Here is a tiny trained network, its code and every weight. The questions are about switching its units off for an input and a target symbol, where a switched-off unit gives its printed mean instead of its output.

import numpy as np


def w(rows, s, z=0):
    codes = np.array(rows[::2]) - 128.0
    scale = np.full(codes.shape[1], s)
    scale[-1] = z or s
    return codes * scale


def f(y):
    return np.maximum(y, 0)


def softmax(a):
    e = np.exp(a - a.max(-1, keepdims=True))
    return e / e.sum(-1, keepdims=True)


def log_softmax(a):
    a = a - a.max(-1, keepdims=True)
    return a - np.log(np.exp(a).sum(-1, keepdims=True))


def net(x, mask):
    ids = ['αγεζλμξστψω'.index(c) for c in x.split()]
    T = len(ids)
    res = E[ids] + P[:T]
    r = res
    for j in range(2):
        rows = slice(3 * j, 3 * j + 3)
        q, k, v = (r @ M[0][rows].T for M in (Q, K, V))
        z = softmax(np.where(np.tri(T) > 0, q @ k.T / 3**0.5, -1e9)) @ v
        o = O[0][rows]
        res = res + np.where(mask[j], z, o[:, -1]) @ o[:, :-1]
    y = f(res @ A[0][:, :-1].T + A[0][:, -1])
    res = res + np.where(mask[2:26], y, B[0][:, -1]) @ B[0][:, :-1]
    return log_softmax(res[-1] @ U[:, :-1].T + U[:, -1])


Q, K, V, O, A, B = {}, {}, {}, {}, {}, {}
E = w([
[98,140,199],'α',
[107,189,164],'γ',
[136,178,158],'ε',
[108,213,177],'ζ',
[108,149,140],'λ',
[172,214,110],'μ',
[152,174,174],'ξ',
[224,168,109],'σ',
[108,252,154],'τ',
[200,9,109],'ψ',
[171,131,132],'ω',
],0.012)
P = w([
[76,58,26],'0',
[255,163,233],'1',
[244,143,223],'2',
[176,82,201],'3',
[203,106,185],'4',
[233,120,162],'5',
[226,140,186],'6',
[221,139,206],'7',
],0.0073)
Q[0] = w([
[203,208,157],'H0',
[194,89,188],'H0',
[252,147,136],'H0',
[150,131,45],'H1',
[127,95,137],'H1',
[48,130,79],'H1',
],0.013)
K[0] = w([
[40,99,80],'H0',
[120,192,4],'H0',
[10,138,87],'H0',
[50,141,211],'H1',
[140,123,159],'H1',
[131,149,206],'H1',
],0.013)
V[0] = w([
[32,74,168],'H0',
[14,64,225],'H0',
[240,87,216],'H0',
[1,212,211],'H1',
[102,74,129],'H1',
[123,87,173],'H1',
],0.011)
O[0] = w([
[119,15,198,141],'H0',
[133,33,246,115],'H0',
[200,84,147,64],'H0',
[44,230,254,2],'H1',
[125,71,137,123],'H1',
[117,29,228,132],'H1',
],0.0084,0.0065)
A[0] = w([
[130,123,149,72],'N0',
[73,70,68,111],'N1',
[54,115,86,89],'N2',
[152,34,96,126],'N3',
[198,209,196,175],'N4',
[213,91,101,137],'N5',
[57,157,155,25],'N6',
[208,155,140,116],'N7',
[211,103,117,156],'N8',
[157,60,112,101],'N9',
[251,94,114,119],'N10',
[164,109,109,126],'N11',
[156,115,140,126],'N12',
[151,140,81,75],'N13',
[109,178,136,74],'N14',
[140,214,79,89],'N15',
[80,159,116,110],'N16',
[30,133,113,254],'N17',
[43,179,192,118],'N18',
[150,154,126,103],'N19',
[75,140,76,137],'N20',
[127,118,185,4],'N21',
[134,155,72,74],'N22',
[157,101,207,117],'N23',
],0.012,0.0074)
B[0] = w([
[127,135,113,133],'N0',
[172,115,174,152],'N1',
[134,127,245,132],'N2',
[118,181,124,217],'N3',
[139,102,118,194],'N4',
[103,139,135,230],'N5',
[57,134,83,137],'N6',
[140,99,126,180],'N7',
[104,140,111,221],'N8',
[117,167,133,192],'N9',
[111,108,124,249],'N10',
[109,134,140,175],'N11',
[127,123,108,156],'N12',
[134,123,132,169],'N13',
[131,141,105,143],'N14',
[137,119,132,196],'N15',
[149,157,98,141],'N16',
[197,108,162,156],'N17',
[127,161,140,167],'N18',
[103,117,129,145],'N19',
[155,89,156,153],'N20',
[120,159,85,144],'N21',
[109,83,151,169],'N22',
[122,104,101,187],'N23',
],0.011,0.017)
U = w([
[32,13,181,92],'α',
[117,180,155,69],'γ',
[152,147,114,125],'ε',
[119,200,147,80],'ζ',
[151,122,169,110],'λ',
[243,128,65,111],'μ',
[140,134,109,254],'ξ',
[137,3,27,45],'σ',
[164,231,109,88],'τ',
[9,142,42,127],'ψ',
[114,121,80,180],'ω',
],0.0068,0.0097)

Each question gives the input, a string of symbols that net reads in full, and the target symbol t.
The units are the heads (3 rows each of Q, K, V and O) and the neurons (one row each of A and B). Each row of codes is followed by its name. A weight is (code - 128) times the scale printed after its matrix; where a second scale follows, it is the last column's (O, A, B and U).
mask holds one flag per unit, heads first, then neurons. A switched-off unit (its flag False) gives its mean, the last column of its rows in O or B, instead of its output. The means were averaged over made-up inputs and are rounded, as every weight is.
A unit's drop is (log p(t) with every unit on - log p(t) with that unit switched off) / (log p(t) with every unit on - log p(t) with every unit switched off).
The circuit of an input: a set's keep is (log p(t) with only the set's units on - log p(t) with every unit switched off) / (log p(t) with every unit on - log p(t) with every unit switched off). Starting from the 12 units with the biggest drops (on a tie, the unit counted first), units are removed one at a time, each time the one whose removal leaves the highest keep (on an exact tie, the one counted first), for as long as the keep stays at least 0.8.
circuit, biggest first: the units of the circuit, biggest drop first
unit that matters most: the unit with the biggest drop
top k neurons: the k neurons with the biggest drops, biggest first
which heads matter: for each layer, one digit per head in row order, 1 if its drop is at least 0.15 and else 0, layers parted by /
drop when u is switched off: that unit's drop, to one decimal
input σ ω σ ψ ω, target σ: circuit, biggest first -> (H1)
input α α λ, target α: which heads matter -> 11
input α ψ ψ, target ψ: top 3 neurons -> (N3; N9; N8)
input α λ α α α, target α: top 2 neurons -> (N3; N23)
input ψ ξ ψ α, target ψ: top 4 neurons -> (N3; N8; N5; N10)
input ψ ψ μ μ, target ψ: top 2 neurons -> (N8; N5)
input α α ε α ξ, target α: top 3 neurons -> (N3; N23; N9)
input σ α μ, target σ: top 2 neurons -> (N22; N3)
input σ ζ ζ α λ σ, target σ: which heads matter -> 10
input α α γ ε, target α: top 3 neurons -> (N3; N23; N9)
input ψ ψ ξ μ, target ψ: top 2 neurons -> (N8; N5)
input ψ σ ε ψ ζ, target ψ: drop when H1 is switched off -> 1.4
input ψ ξ α ξ, target ψ: drop when N1 is switched off -> -0.2
input σ λ α ζ σ ψ α ψ, target ψ: drop when N8 is switched off -> 0.3
input μ μ α α μ λ γ, target μ: unit that matters most -> H0
input ψ ψ μ γ ω, target ψ: which heads matter -> 01
input σ ψ σ, target σ: which heads matter -> 11
input μ α ζ, target μ: which heads matter -> 10
input ψ ξ ζ, target ψ: which heads matter -> 01
input μ μ ψ ζ α α τ, target μ: top neuron -> (N5)
